Here is a tiny trained network, its code and every weight. The questions are about switching its units off for an input and a target symbol, where a switched-off unit gives its printed mean instead of its output.

import numpy as np


def w(rows, s, z=0):
    codes = np.array(rows[::2]) - 128.0
    scale = np.full(codes.shape[1], s)
    scale[-1] = z or s
    return codes * scale


def f(y):
    return y / 2 * (1 + np.tanh(0.7978845608 * (y + 0.044715 * y**3)))


def softmax(a):
    e = np.exp(a - a.max(-1, keepdims=True))
    return e / e.sum(-1, keepdims=True)


def log_softmax(a):
    a = a - a.max(-1, keepdims=True)
    return a - np.log(np.exp(a).sum(-1, keepdims=True))


def net(x, mask):
    ids = ['αβγεζηθμξπστφψω'.index(c) for c in x.split()]
    T = len(ids)
    res = E[ids] + P[:T]
    r = res
    for j in range(2):
        rows = slice(2 * j, 2 * j + 2)
        q, k, v = (r @ M[0][rows].T for M in (Q, K, V))
        z = softmax(np.where(np.tri(T) > 0, q @ k.T / 2**0.5, -1e9)) @ v
        o = O[0][rows]
        res = res + np.where(mask[j], z, o[:, -1]) @ o[:, :-1]
    y = f(res @ A[0][:, :-1].T + A[0][:, -1])
    res = res + np.where(mask[2:10], y, B[0][:, -1]) @ B[0][:, :-1]
    return log_softmax(res[-1] @ U[:, :-1].T + U[:, -1])


Q, K, V, O, A, B = {}, {}, {}, {}, {}, {}
E = w([
[154,133,66,145,114],'α',
[148,112,104,139,119],'β',
[113,120,103,133,191],'γ',
[179,195,133,147,177],'ε',
[108,66,56,116,151],'ζ',
[63,101,76,134,109],'η',
[84,57,77,117,133],'θ',
[169,218,131,177,22],'μ',
[123,211,52,126,169],'ξ',
[70,83,174,96,113],'π',
[116,193,113,101,178],'σ',
[150,163,224,123,200],'τ',
[185,157,239,132,49],'φ',
[162,114,95,130,11],'ψ',
[108,108,93,128,62],'ω',
],0.012)
P = w([
[52,189,135,41,63],'0',
[144,163,134,120,115],'1',
[141,141,81,34,135],'2',
[129,88,119,161,61],'3',
[135,136,59,29,152],'4',
[164,95,163,157,91],'5',
[187,120,58,24,167],'6',
[105,10,94,175,31],'7',
],0.014)
Q[0] = w([
[96,152,68,76,156],'H1',
[75,93,145,239,120],'H1',
[109,123,132,200,206],'H2',
[147,219,136,2,163],'H2',
],0.0093)
K[0] = w([
[74,198,205,130,54],'H1',
[250,83,104,155,164],'H1',
[162,115,148,207,150],'H2',
[22,177,150,156,79],'H2',
],0.011)
V[0] = w([
[114,122,97,109,199],'H1',
[150,248,164,123,156],'H1',
[117,113,227,144,160],'H2',
[178,133,109,131,117],'H2',
],0.015)
O[0] = w([
[72,153,33,129,137,59],'H1',
[127,169,105,130,34,255],'H1',
[179,56,65,111,71,35],'H2',
[158,183,246,47,117,56],'H2',
],0.014,0.0047)
A[0] = w([
[65,64,179,172,71,254],'N1',
[79,140,100,128,168,133],'N2',
[109,212,119,134,159,217],'N3',
[138,123,134,90,71,131],'N4',
[143,141,189,169,179,138],'N5',
[225,114,101,92,124,167],'N6',
[148,32,202,253,127,153],'N7',
[172,138,123,162,136,216],'N8',
],0.012,0.0039)
B[0] = w([
[238,105,76,143,129,255],'N1',
[230,166,51,88,249,162],'N2',
[121,105,173,159,204,207],'N3',
[128,156,85,44,158,222],'N4',
[112,48,171,98,34,198],'N5',
[131,115,152,87,70,194],'N6',
[12,219,105,197,2,201],'N7',
[110,17,65,233,73,149],'N8',
],0.007,0.0089)
U = w([
[125,148,168,115,107,140],'α',
[105,99,200,123,101,107],'β',
[73,106,77,224,100,235],'γ',
[80,148,133,93,101,4],'ε',
[142,118,137,92,157,186],'ζ',
[135,93,130,157,139,83],'η',
[157,89,140,124,152,107],'θ',
[181,179,180,107,124,116],'μ',
[86,189,128,104,117,78],'ξ',
[165,2,72,145,103,230],'π',
[76,166,111,117,99,45],'σ',
[79,113,107,81,54,31],'τ',
[191,72,170,82,93,16],'φ',
[134,81,219,54,126,62],'ψ',
[132,74,174,124,150,190],'ω',
],0.0095,0.0029)

Each question gives the input, a string of symbols that net reads in full, and the target symbol t.
The units are the heads (2 rows each of Q, K, V and O) and the neurons (one row each of A and B). Each row of codes is followed by its name. A weight is (code - 128) times the scale printed after its matrix; where a second scale follows, it is the last column's (O, A, B and U).
mask holds one flag per unit, heads first, then neurons. A switched-off unit (its flag False) gives its mean, the last column of its rows in O or B, instead of its output. The means were averaged over made-up inputs and are rounded, as every weight is.
A unit's drop is (log p(t) with every unit on - log p(t) with that unit switched off) / (log p(t) with every unit on - log p(t) with every unit switched off).
The circuit of an input: a set's keep is (log p(t) with only the set's units on - log p(t) with every unit switched off) / (log p(t) with every unit on - log p(t) with every unit switched off). Starting from all 10 units, units are removed one at a time, each time the one whose removal leaves the highest keep (on an exact tie, the one counted first), for as long as the keep stays at least 0.8.
circuit, biggest first: the units of the circuit, biggest drop first
unit that matters most: the unit with the biggest drop
k most important neurons: the k neurons with the biggest drops, biggest first
heads that matter: for each layer, one digit per head in row order, 1 if its drop is at least 0.15 and else 0, layers parted by /
input τ τ φ, target τ: circuit, biggest first	[H1 H2 N4]
input π τ π, target π: heads that matter	01
input τ π π ξ π τ π φ, target γ: unit that matters most	N7
input φ π π π π, target φ: heads that matter	11
input π π π ξ π α, target γ: circuit, biggest first	[N7 H1]
input π ξ ψ π, target β: circuit, biggest first	[H2 N5]
input τ φ α τ μ, target τ: circuit, biggest first	[H2 H1 N6]
input α π π ψ φ ψ ψ π, target β: circuit, biggest first	[H2 N7 H1]
input ψ π ψ ψ, target β: circuit, biggest first	[H2 H1 N7 N5]
input π π ζ β η π ζ τ, target ω: circuit, biggest first	[H2 H1 N3]
input τ π τ π ε, target τ: 2 most important neurons	[N1 N6]
input τ σ γ ψ τ π ψ, target τ: heads that matter	10
input π π α, target π: heads that matter	01
input ψ ω σ π θ β φ, target ψ: heads that matter	11
input φ η ζ, target φ: unit that matters most	H1
input φ ξ π π φ π τ, target φ: circuit, biggest first	[H1 H2]
input τ π τ π π τ μ, target τ: 2 most important neurons	[N1 N6]
input τ α ψ ψ π α, target β: 2 most important neurons	[N5 N7]
input ζ ψ π τ π, target ζ: 2 most important neurons	[N2 N7]
input π π π π π ψ β, target π: unit that matters most	H2
input ξ μ τ η π σ α φ, target ψ: 2 most important neurons	[N5 N7]
input φ τ ψ ψ σ, target φ: 2 most important neurons	[N7 N6]
input φ π β, target φ: 2 most important neurons	[N6 N7]
input π π π ζ, target γ: 3 most important neurons	[N7 N4 N6]
input φ ξ μ π π π, target γ: 3 most important neurons	[N7 N4 N6]
